Here is a tiny trained network, its code and every weight. The questions are about switching its units off for an input and a class, where a switched-off unit gives its printed mean instead of its output.

import numpy as np


def w(rows, s, z=0):
    codes = np.array(rows[::2]) - 128.0
    scale = np.full(codes.shape[1], s)
    scale[-1] = z or s
    return codes * scale


def f(y):
    return np.maximum(y, 0)


def log_softmax(a):
    a = a - a.max(-1, keepdims=True)
    return a - np.log(np.exp(a).sum(-1, keepdims=True))


def net(x, mask):
    res = np.array(x, float).reshape(1, 7) / 4 @ E
    y = f(res @ A[0][:, :-1].T + A[0][:, -1])
    res = res + np.where(mask, y, B[0][:, -1]) @ B[0][:, :-1]
    return log_softmax(res[-1] @ U[:, :-1].T + U[:, -1])


A, B = {}, {}
E = w([
[135,136,121,136,108,141,128,144,150],'x0',
[126,123,135,125,135,122,129,126,122],'x1',
[132,21,50,4,118,169,150,125,176],'x2',
[169,129,125,80,77,61,215,211,76],'x3',
[57,165,176,74,59,218,130,83,47],'x4',
[73,88,196,168,115,122,254,79,232],'x5',
[209,45,173,157,51,101,97,91,106],'x6',
],0.0089)
A[0] = w([
[147,92,109,120,123,172,6,199,59,88],'neuron 1',
[101,145,134,92,77,150,107,75,85,3],'neuron 2',
[89,118,151,117,235,143,22,77,138,182],'neuron 3',
[210,105,115,161,213,103,99,190,160,19],'neuron 4',
[135,254,195,215,117,82,123,154,87,161],'neuron 5',
[176,52,115,104,77,121,111,58,101,140],'neuron 6',
[151,155,113,210,182,164,100,68,160,117],'neuron 7',
[121,21,26,3,139,178,123,134,172,48],'neuron 8',
[41,217,83,157,181,152,169,180,86,99],'neuron 9',
[98,124,157,83,81,230,129,130,90,38],'neuron 10',
[161,128,116,127,119,135,149,228,110,145],'neuron 11',
[159,159,123,89,100,55,213,211,97,140],'neuron 12',
[103,78,112,113,115,154,224,91,167,181],'neuron 13',
[191,132,139,43,93,132,136,126,168,237],'neuron 14',
[129,86,110,127,121,237,17,102,216,114],'neuron 15',
[197,164,64,102,138,190,48,193,109,60],'neuron 16',
[222,99,184,159,105,99,91,82,94,145],'neuron 17',
[91,201,22,29,235,122,175,133,163,126],'neuron 18',
[132,141,167,130,128,201,151,96,57,177],'neuron 19',
[108,95,65,88,178,84,73,202,25,68],'neuron 20',
[144,78,108,173,198,98,69,170,191,51],'neuron 21',
[42,137,178,123,53,202,100,127,62,73],'neuron 22',
],0.0086,0.0054)
B[0] = w([
[120,70,215,163,127,158,162,118,179,220],'neuron 1',
[145,106,85,127,128,71,197,100,135,156],'neuron 2',
[97,106,148,70,88,43,124,93,132,222],'neuron 3',
[189,62,78,127,130,65,194,45,121,190],'neuron 4',
[163,125,188,117,207,129,77,58,93,254],'neuron 5',
[84,174,100,194,67,100,84,72,152,187],'neuron 6',
[89,95,158,37,150,98,120,158,93,196],'neuron 7',
[157,223,173,167,255,102,102,67,64,240],'neuron 8',
[130,133,88,191,34,128,117,81,148,202],'neuron 9',
[198,62,73,134,152,117,156,90,107,176],'neuron 10',
[93,136,105,73,110,85,83,155,106,182],'neuron 11',
[97,65,169,46,102,58,123,136,76,217],'neuron 12',
[126,92,193,157,164,165,99,135,180,204],'neuron 13',
[128,135,144,128,102,102,45,107,117,200],'neuron 14',
[93,128,149,63,81,71,141,166,58,211],'neuron 15',
[107,102,213,170,133,157,179,129,163,211],'neuron 16',
[90,171,101,189,15,116,127,98,109,205],'neuron 17',
[110,137,99,200,45,75,90,99,159,227],'neuron 18',
[164,85,82,115,109,115,94,122,182,195],'neuron 19',
[98,65,178,170,151,153,141,113,160,209],'neuron 20',
[175,84,72,96,133,50,164,89,153,189],'neuron 21',
[220,73,91,100,146,109,155,93,116,205],'neuron 22',
],0.0079,0.012)
U = w([
[236,72,34,114,176,117,216,100,134,61],'0',
[71,60,243,182,166,192,226,124,178,48],'1',
[94,197,63,203,57,121,78,98,120,92],'2',
[181,226,162,124,243,139,76,96,54,78],'3',
[36,106,136,2,128,109,126,162,50,21],'4',
[132,126,125,119,130,133,118,119,132,239],'5',
[131,117,123,126,139,142,96,124,129,253],'6',
[148,167,87,122,128,170,74,176,131,98],'7',
],0.0087,0.0069)

Each question gives the input, the list of numbers given to net, and the class t.
The units are the neurons (one row each of A and B). Each row of codes is followed by its name. A weight is (code - 128) times the scale printed after its matrix; where a second scale follows, it is the last column's (A, B and U).
mask holds one flag per neuron, in row order. A switched-off neuron (its flag False) gives its mean, the last column of its row in B, instead of its output. The means were averaged over made-up inputs and are rounded, as every weight is.
A unit's drop is (log p(t) with every unit on - log p(t) with that unit switched off) / (log p(t) with every unit on - log p(t) with every unit switched off).
The circuit of an input: a set's keep is (log p(t) with only the set's units on - log p(t) with every unit switched off) / (log p(t) with every unit on - log p(t) with every unit switched off). Starting from the 12 units with the biggest drops (on a tie, the unit counted first), units are removed one at a time, each time the one whose removal leaves the highest keep (on an exact tie, the one counted first), for as long as the keep stays at least 0.8.
units of the circuit, in order: the units of the circuit, biggest drop first
most important unit: the unit with the biggest drop
top k neurons: the k neurons with the biggest drops, biggest first
drop when u is switched off: that unit's drop, to one decimal
input [-2,0,-3,-5,-5,1,-6], class 2: top 4 neurons : (neuron 18; neuron 9; neuron 22; neuron 12)
input [4,-2,-6,6,-5,-6,-2], class 1: units of the circuit, in order : (neuron 20; neuron 16)
input [7,5,5,6,7,-3,0], class 0: most important unit : neuron 10
input [3,0,3,2,-5,-8,-5], class 1: top 3 neurons : (neuron 16; neuron 20; neuron 1)
input [-6,-8,-2,-1,-5,-8,-7], class 1: units of the circuit, in order : (neuron 16; neuron 20)
input [5,3,0,8,-5,1,-8], class 2: top 2 neurons : (neuron 18; neuron 9)
input [4,5,-3,-3,-6,2,7], class 2: top 2 neurons : (neuron 17; neuron 22)
input [4,4,4,7,8,-2,7], class 0: top 3 neurons : (neuron 10; neuron 22; neuron 2)
input [8,5,-7,8,0,-6,1], class 4: top 4 neurons : (neuron 12; neuron 8; neuron 11; neuron 13)
input [-3,-5,-3,6,-2,-1,-3], class 4: top 3 neurons : (neuron 12; neuron 8; neuron 11)
input [5,5,6,-6,-5,-8,-1], class 1: top 2 neurons : (neuron 16; neuron 1)
input [-3,-5,7,-4,8,3,-5], class 0: top 2 neurons : (neuron 10; neuron 22)
input [-3,0,-4,7,-2,-4,6], class 4: top 2 neurons : (neuron 12; neuron 18)
input [-1,-6,6,7,-2,-5,-7], class 2: units of the circuit, in order : (neuron 18)
input [-3,0,1,-2,7,-2,7], class 0: top 2 neurons : (neuron 22; neuron 10)
input [3,8,-5,-3,8,3,-6], class 0: units of the circuit, in order : (neuron 22; neuron 10)
input [6,-2,6,-4,0,0,-5], class 3: top 2 neurons : (neuron 8; neuron 17)
input [-3,0,-6,6,6,-3,1], class 0: top 2 neurons : (neuron 22; neuron 8)
input [5,7,-3,7,1,-3,-7], class 2: top 3 neurons : (neuron 9; neuron 18; neuron 7)
input [1,-1,4,7,-1,1,-2], class 4: units of the circuit, in order : (neuron 12)
input [-7,0,-3,-5,7,7,-5], class 0: units of the circuit, in order : (neuron 22; neuron 10; neuron 19)
input [1,0,8,-3,-3,-7,0], class 3: drop when neuron 8 is switched off : 2.9
input [-7,-2,2,-8,7,2,-1], class 4: drop when neuron 22 is switched off : -0.2
input [1,2,-7,2,-6,4,-7], class 2: drop when neuron 14 is switched off : -0.2
input [-8,6,8,-8,-2,6,1], class 3: drop when neuron 12 is switched off : 0.1
